Below are the code and all the weights of a small trained network. Each question names an input and a class and asks about switching units off, where a switched-off unit gives its printed mean instead of its output.

import numpy as np


def w(rows, s, z=0):
    codes = np.array(rows[::2]) - 128.0
    scale = np.full(codes.shape[1], s)
    scale[-1] = z or s
    return codes * scale


def norm(h):
    return h / np.sqrt((h * h).mean(-1, keepdims=True) + 1e-5)


def f(y):
    return y / 2 * (1 + np.tanh(0.7978845608 * (y + 0.044715 * y**3)))


def log_softmax(a):
    a = a - a.max(-1, keepdims=True)
    return a - np.log(np.exp(a).sum(-1, keepdims=True))


def net(x, mask):
    res = np.array(x, float).reshape(1, 5) / 4 @ E
    u = 0
    for l in range(3):
        y = f(norm(res) @ A[l][:, :-1].T + A[l][:, -1])
        res = res + np.where(mask[u : u + 12], y, B[l][:, -1]) @ B[l][:, :-1]
        u += 12
    return log_softmax(norm(res)[-1] @ U[:, :-1].T + U[:, -1])


A, B = {}, {}
E = w([
[89,144,70,107,35],'x0',
[171,165,130,206,101],'x1',
[254,93,119,38,83],'x2',
[143,86,106,203,151],'x3',
[137,199,240,148,54],'x4',
],0.0018)
A[0] = w([
[162,235,213,251,56,4],'L0N1',
[32,220,113,75,51,65],'L0N2',
[128,128,128,128,128,128],'L0N3',
[128,128,128,128,128,128],'L0N4',
[141,130,145,132,120,121],'L0N5',
[104,134,172,223,225,55],'L0N6',
[128,128,128,128,128,128],'L0N7',
[128,128,128,128,128,128],'L0N8',
[128,128,128,128,128,128],'L0N9',
[128,128,128,128,128,128],'L0N10',
[121,91,102,76,159,96],'L0N11',
[128,128,128,128,128,128],'L0N12',
],0.0031,0.0024)
B[0] = w([
[47,5,99,29,158,231],'L0N1',
[49,243,101,79,108,255],'L0N2',
[128,128,128,128,128,128],'L0N3',
[128,128,128,128,128,128],'L0N4',
[130,117,137,133,108,88],'L0N5',
[95,112,180,194,221,248],'L0N6',
[128,128,128,128,128,128],'L0N7',
[128,128,128,128,128,128],'L0N8',
[128,128,128,128,128,128],'L0N9',
[128,128,128,128,128,128],'L0N10',
[121,125,74,85,180,75],'L0N11',
[128,128,128,128,128,128],'L0N12',
],0.0026,0.00025)
A[1] = w([
[137,82,73,60,180,75],'L1N1',
[128,128,128,128,127,127],'L1N2',
[103,157,121,170,98,106],'L1N3',
[128,128,128,128,128,128],'L1N4',
[123,39,27,173,224,15],'L1N5',
[128,128,128,128,128,128],'L1N6',
[161,117,81,54,34,16],'L1N7',
[11,110,81,186,182,4],'L1N8',
[128,128,128,128,128,128],'L1N9',
[128,128,128,128,128,128],'L1N10',
[36,135,178,154,149,69],'L1N11',
[69,141,68,254,53,46],'L1N12',
],0.0039,0.0026)
B[1] = w([
[104,90,68,63,155,132],'L1N1',
[128,128,129,127,128,126],'L1N2',
[120,112,96,121,125,140],'L1N3',
[128,128,128,128,128,128],'L1N4',
[76,182,204,80,102,255],'L1N5',
[128,128,128,128,128,128],'L1N6',
[139,139,186,183,218,152],'L1N7',
[252,131,153,176,94,232],'L1N8',
[128,128,128,128,128,128],'L1N9',
[128,128,128,128,128,128],'L1N10',
[179,170,78,162,144,168],'L1N11',
[123,11,46,164,78,242],'L1N12',
],0.0033,0.00074)
A[2] = w([
[128,128,128,128,128,128],'L2N1',
[153,134,92,43,44,131],'L2N2',
[166,178,186,44,152,4],'L2N3',
[109,117,37,169,174,64],'L2N4',
[163,191,164,213,88,132],'L2N5',
[128,128,128,128,128,128],'L2N6',
[145,120,124,130,113,119],'L2N7',
[254,84,93,112,161,59],'L2N8',
[91,124,149,208,206,39],'L2N9',
[166,121,204,84,99,37],'L2N10',
[108,124,153,202,205,47],'L2N11',
[102,99,58,58,207,13],'L2N12',
],0.0051,0.0021)
B[2] = w([
[128,128,128,128,128,128],'L2N1',
[127,131,186,180,200,254],'L2N2',
[148,38,99,184,82,149],'L2N3',
[164,61,196,133,75,198],'L2N4',
[119,75,112,40,179,237],'L2N5',
[128,128,128,128,128,128],'L2N6',
[141,126,122,132,132,129],'L2N7',
[97,253,33,154,167,219],'L2N8',
[139,119,189,203,188,200],'L2N9',
[195,101,153,133,71,135],'L2N10',
[106,123,187,170,194,190],'L2N11',
[112,25,147,27,153,164],'L2N12',
],0.0043,0.0014)
U = w([
[105,112,209,205,240,208],'0',
[202,205,46,137,164,146],'1',
[37,225,146,91,81,93],'2',
[106,65,93,10,188,193],'3',
[207,119,216,96,47,106],'4',
[85,57,60,205,56,10],'5',
],0.013,0.0014)

Each question gives the input, the list of numbers given to net, and the class t.
The units are the neurons (one row each of A and B). Each row of codes is followed by its name. A weight is (code - 128) times the scale printed after its matrix; where a second scale follows, it is the last column's (A, B and U).
mask holds one flag per neuron, layer by layer. A switched-off neuron (its flag False) gives its mean, the last column of its row in B, instead of its output. The means were averaged over made-up inputs and are rounded, as every weight is.
A unit's drop is (log p(t) with every unit on - log p(t) with that unit switched off) / (log p(t) with every unit on - log p(t) with every unit switched off).
The circuit of an input: a set's keep is (log p(t) with only the set's units on - log p(t) with every unit switched off) / (log p(t) with every unit on - log p(t) with every unit switched off). Starting from the 12 units with the biggest drops (on a tie, the unit counted first), units are removed one at a time, each time the one whose removal leaves the highest keep (on an exact tie, the one counted first), for as long as the keep stays at least 0.8.
units of the circuit, in order: the units of the circuit, biggest drop first
most important unit: the unit with the biggest drop
k most important neurons: the k neurons with the biggest drops, biggest first
top k neurons in layer l: the k neurons of layer l with the biggest drops, biggest first
drop when u is switched off: that unit's drop, to one decimal
input [-3,3,7,5,-3], class 1: units of the circuit, in order -> (L2N8)
input [-3,7,3,5,2], class 1: units of the circuit, in order -> (L2N8 L2N2)
input [-6,-2,-3,-7,6], class 4: units of the circuit, in order -> (L2N8 L2N10)
input [5,-1,2,-3,-1], class 2: top 3 neurons in layer 0 -> (L0N2 L0N1 L0N6)
input [6,3,8,6,-6], class 1: 2 most important neurons -> (L2N8 L0N1)
input [3,-5,5,-3,1], class 4: top 4 neurons in layer 2 -> (L2N10 L2N5 L2N3 L2N2)
input [-7,-6,7,7,6], class 1: 4 most important neurons -> (L2N8 L1N5 L2N4 L2N12)
input [0,-4,1,-1,2], class 4: 2 most important neurons -> (L2N8 L0N1)
input [0,1,8,-4,1], class 1: 2 most important neurons -> (L2N8 L1N5)
input [5,-4,-7,5,6], class 5: top 2 neurons in layer 1 -> (L1N12 L1N5)
input [6,3,-8,8,7], class 5: top 2 neurons in layer 1 -> (L1N12 L1N7)
input [-6,5,7,5,-4], class 1: drop when L2N8 is switched off -> 0.4
input [5,1,4,1,-2], class 1: drop when L0N1 is switched off -> 0.4
input [-3,-2,3,-8,0], class 4: most important unit -> L0N1
input [-5,3,8,5,1], class 1: drop when L2N8 is switched off -> 0.6
input [2,1,8,6,-1], class 1: drop when L2N8 is switched off -> 0.3
